Below is a small trained network, with its code and all its weights. Each question gives an input and a target symbol and asks what happens when units are switched off, that is, made to give their printed mean instead of their output.

import numpy as np


def w(rows, s, z=0):
    codes = np.array(rows[::2]) - 128.0
    scale = np.full(codes.shape[1], s)
    scale[-1] = z or s
    return codes * scale


def f(y):
    return np.maximum(y, 0)


def softmax(a):
    e = np.exp(a - a.max(-1, keepdims=True))
    return e / e.sum(-1, keepdims=True)


def log_softmax(a):
    a = a - a.max(-1, keepdims=True)
    return a - np.log(np.exp(a).sum(-1, keepdims=True))


def net(x, mask):
    ids = ['Γαελμξπ'.index(c) for c in x.split()]
    T = len(ids)
    res = E[ids] + P[:T]
    q, k, v = (res @ M[0].T for M in (Q, K, V))
    z = softmax(np.where(np.tri(T) > 0, q @ k.T / 4**0.5, -1e9)) @ v
    res = res + np.where(mask[0], z, O[0][:, -1]) @ O[0][:, :-1]
    y = f(res @ A[0][:, :-1].T + A[0][:, -1])
    res = res + np.where(mask[1:9], y, B[0][:, -1]) @ B[0][:, :-1]
    return log_softmax(res[-1] @ U[:, :-1].T + U[:, -1])


Q, K, V, O, A, B = {}, {}, {}, {}, {}, {}
E = w([
[93,138,170,184,164,123,149,128,173,87,92,251],'Γ',
[207,163,65,50,181,159,55,37,96,164,180,190],'α',
[34,175,141,204,149,103,132,94,180,154,111,78],'ε',
[208,113,73,149,168,57,158,81,138,13,162,136],'λ',
[158,195,197,164,92,105,175,119,52,182,131,143],'μ',
[83,93,157,121,100,186,118,76,55,146,170,97],'ξ',
[57,190,112,154,79,174,27,99,116,104,99,145],'π',
],0.018)
P = w([
[191,55,54,197,137,142,148,150,37,130,138,118],'0',
[116,253,123,181,221,182,84,164,46,76,154,213],'1',
[184,111,221,142,84,195,94,70,161,174,71,121],'2',
[128,73,46,172,61,115,148,132,23,152,91,168],'3',
[62,237,128,121,221,120,68,128,21,125,161,195],'4',
[161,70,219,135,87,119,65,89,172,147,100,106],'5',
[124,40,38,194,86,38,153,121,57,164,142,150],'6',
[59,196,117,132,213,71,59,113,42,94,189,181],'7',
[129,56,202,47,57,95,50,105,160,164,55,123],'8',
[112,60,32,131,16,33,174,148,44,210,142,177],'9',
[64,204,114,71,177,79,53,173,61,61,172,230],'10',
[188,93,202,160,85,126,81,83,191,166,111,105],'11',
],0.012)
Q[0] = w([
[140,69,38,141,90,147,177,178,165,136,128,143],'H0',
[104,142,110,190,121,73,126,21,36,119,120,133],'H0',
[160,140,107,124,138,139,101,133,117,149,165,142],'H0',
[68,232,125,140,214,92,80,147,2,114,133,188],'H0',
],0.011)
K[0] = w([
[96,160,89,147,110,160,203,123,36,108,128,198],'H0',
[56,64,101,71,50,17,103,156,219,156,215,121],'H0',
[176,165,100,83,58,147,109,61,109,136,179,175],'H0',
[136,24,205,2,74,48,105,133,162,148,51,131],'H0',
],0.0081)
V[0] = w([
[194,155,140,154,55,62,113,108,91,121,120,139],'H0',
[180,69,111,52,198,115,131,87,177,160,127,187],'H0',
[105,93,253,172,195,123,149,133,47,140,155,207],'H0',
[147,125,84,121,87,188,73,116,49,126,149,115],'H0',
],0.0072)
O[0] = w([
[119,123,90,26,227,141,62,189,194,89,17,82,198],'H0',
[109,88,106,173,159,230,184,23,144,158,83,185,2],'H0',
[138,46,85,48,57,137,172,160,224,1,119,253,168],'H0',
[92,41,109,69,116,52,82,53,131,128,140,136,109],'H0',
],0.0098,0.004)
A[0] = w([
[132,78,90,92,111,128,199,112,92,114,172,32,2],'N0',
[68,154,198,150,89,139,102,111,208,137,103,108,56],'N1',
[129,163,177,92,166,154,107,66,194,110,117,107,217],'N2',
[117,115,89,175,1,79,176,184,140,114,77,104,59],'N3',
[123,51,221,136,77,157,200,174,188,144,81,79,204],'N4',
[175,194,221,81,125,89,72,67,173,132,146,72,130],'N5',
[251,67,175,161,82,130,99,95,143,147,87,131,201],'N6',
[159,33,118,105,62,127,117,93,128,150,116,29,176],'N7',
],0.0099,0.003)
B[0] = w([
[2,72,50,137,100,122,183,80,148,112,54,76,146],'N0',
[135,96,94,121,80,90,178,168,147,162,201,185,243],'N1',
[166,174,136,166,95,157,152,102,193,122,123,78,219],'N2',
[199,185,148,181,130,116,161,92,172,141,96,87,249],'N3',
[61,160,178,182,222,30,179,73,73,185,118,138,189],'N4',
[98,91,103,150,125,127,221,106,57,53,83,117,254],'N5',
[85,114,106,43,172,86,69,170,134,135,136,114,198],'N6',
[133,178,133,167,133,207,113,157,130,82,224,121,190],'N7',
],0.011,0.0094)
U = w([
[161,58,137,199,71,153,178,9,94,106,88,169,22],'Γ',
[135,54,104,112,94,70,73,97,115,191,198,201,254],'α',
[160,169,183,164,140,198,109,106,138,116,75,29,141],'ε',
[70,64,81,115,152,110,114,128,53,142,6,96,133],'λ',
[152,109,170,57,116,147,165,161,164,72,133,78,80],'μ',
[187,57,96,139,8,224,198,140,115,108,168,159,227],'ξ',
[131,157,122,143,183,180,144,210,60,116,255,138,79],'π',
],0.0071,0.005)

Each question gives the input, a string of symbols that net reads in full, and the target symbol t.
The units are the heads (4 rows each of Q, K, V and O) and the neurons (one row each of A and B). Each row of codes is followed by its name. A weight is (code - 128) times the scale printed after its matrix; where a second scale follows, it is the last column's (O, A, B and U).
mask holds one flag per unit, heads first, then neurons. A switched-off unit (its flag False) gives its mean, the last column of its rows in O or B, instead of its output. The means were averaged over made-up inputs and are rounded, as every weight is.
A unit's drop is (log p(t) with every unit on - log p(t) with that unit switched off) / (log p(t) with every unit on - log p(t) with every unit switched off).
The circuit of an input: a set's keep is (log p(t) with only the set's units on - log p(t) with every unit switched off) / (log p(t) with every unit on - log p(t) with every unit switched off). Starting from all 9 units, units are removed one at a time, each time the one whose removal leaves the highest keep (on an exact tie, the one counted first), for as long as the keep stays at least 0.8.
units of the circuit, in order: the units of the circuit, biggest drop first
k most important neurons: the k neurons with the biggest drops, biggest first
drop when u is switched off: that unit's drop, to one decimal
input ξ ξ α ξ ξ ε λ ε Γ μ, target Γ: 2 most important neurons -> [N3, N4]
input ε ε ε, target Γ: units of the circuit, in order -> [N4, N5, N1]
input μ λ ε Γ μ π Γ ξ ξ, target π: units of the circuit, in order -> [N7]
input λ α λ π ε ε π, target ε: units of the circuit, in order -> [N3, H0]
input ε ε λ μ π, target ε: units of the circuit, in order -> [H0, N2]
input ε ε ε λ λ λ ε λ π λ ξ, target λ: units of the circuit, in order -> [H0, N5]
input ξ ε π ε Γ, target λ: 2 most important neurons -> [N1, N7]
input Γ ε λ μ μ ε ε μ ε Γ, target Γ: 3 most important neurons -> [N3, N4, N6]
input ε λ λ π λ ξ Γ μ μ, target λ: units of the circuit, in order -> [N6, N5]
input ε μ ε λ ε α ε λ Γ π, target Γ: 2 most important neurons -> [N3, N1]
input λ α π, target ξ: 3 most important neurons -> [N1, N5, N7]
input ε π λ ε ε α, target ε: 3 most important neurons -> [N2, N1, N6]
input ξ ε α λ π, target Γ: 2 most important neurons -> [N2, N6]
input ε α Γ λ ξ, target ξ: units of the circuit, in order -> [H0]
input π λ ε α ε λ Γ ε Γ λ, target λ: 2 most important neurons -> [N0, N1]
input α λ λ, target μ: 3 most important neurons -> [N6, N3, N2]
input π ε Γ λ ε, target ξ: drop when H0 is switched off -> 0.5
input ε α π, target ξ: drop when H0 is switched off -> 0.0
input ε Γ ε α ξ α λ ε Γ Γ, target Γ: drop when N5 is switched off -> 0.0
input ε π π ε μ ε α π Γ π Γ, target ξ: drop when H0 is switched off -> 1.1
input μ ε ξ μ ξ, target α: units of the circuit, in order -> [H0]
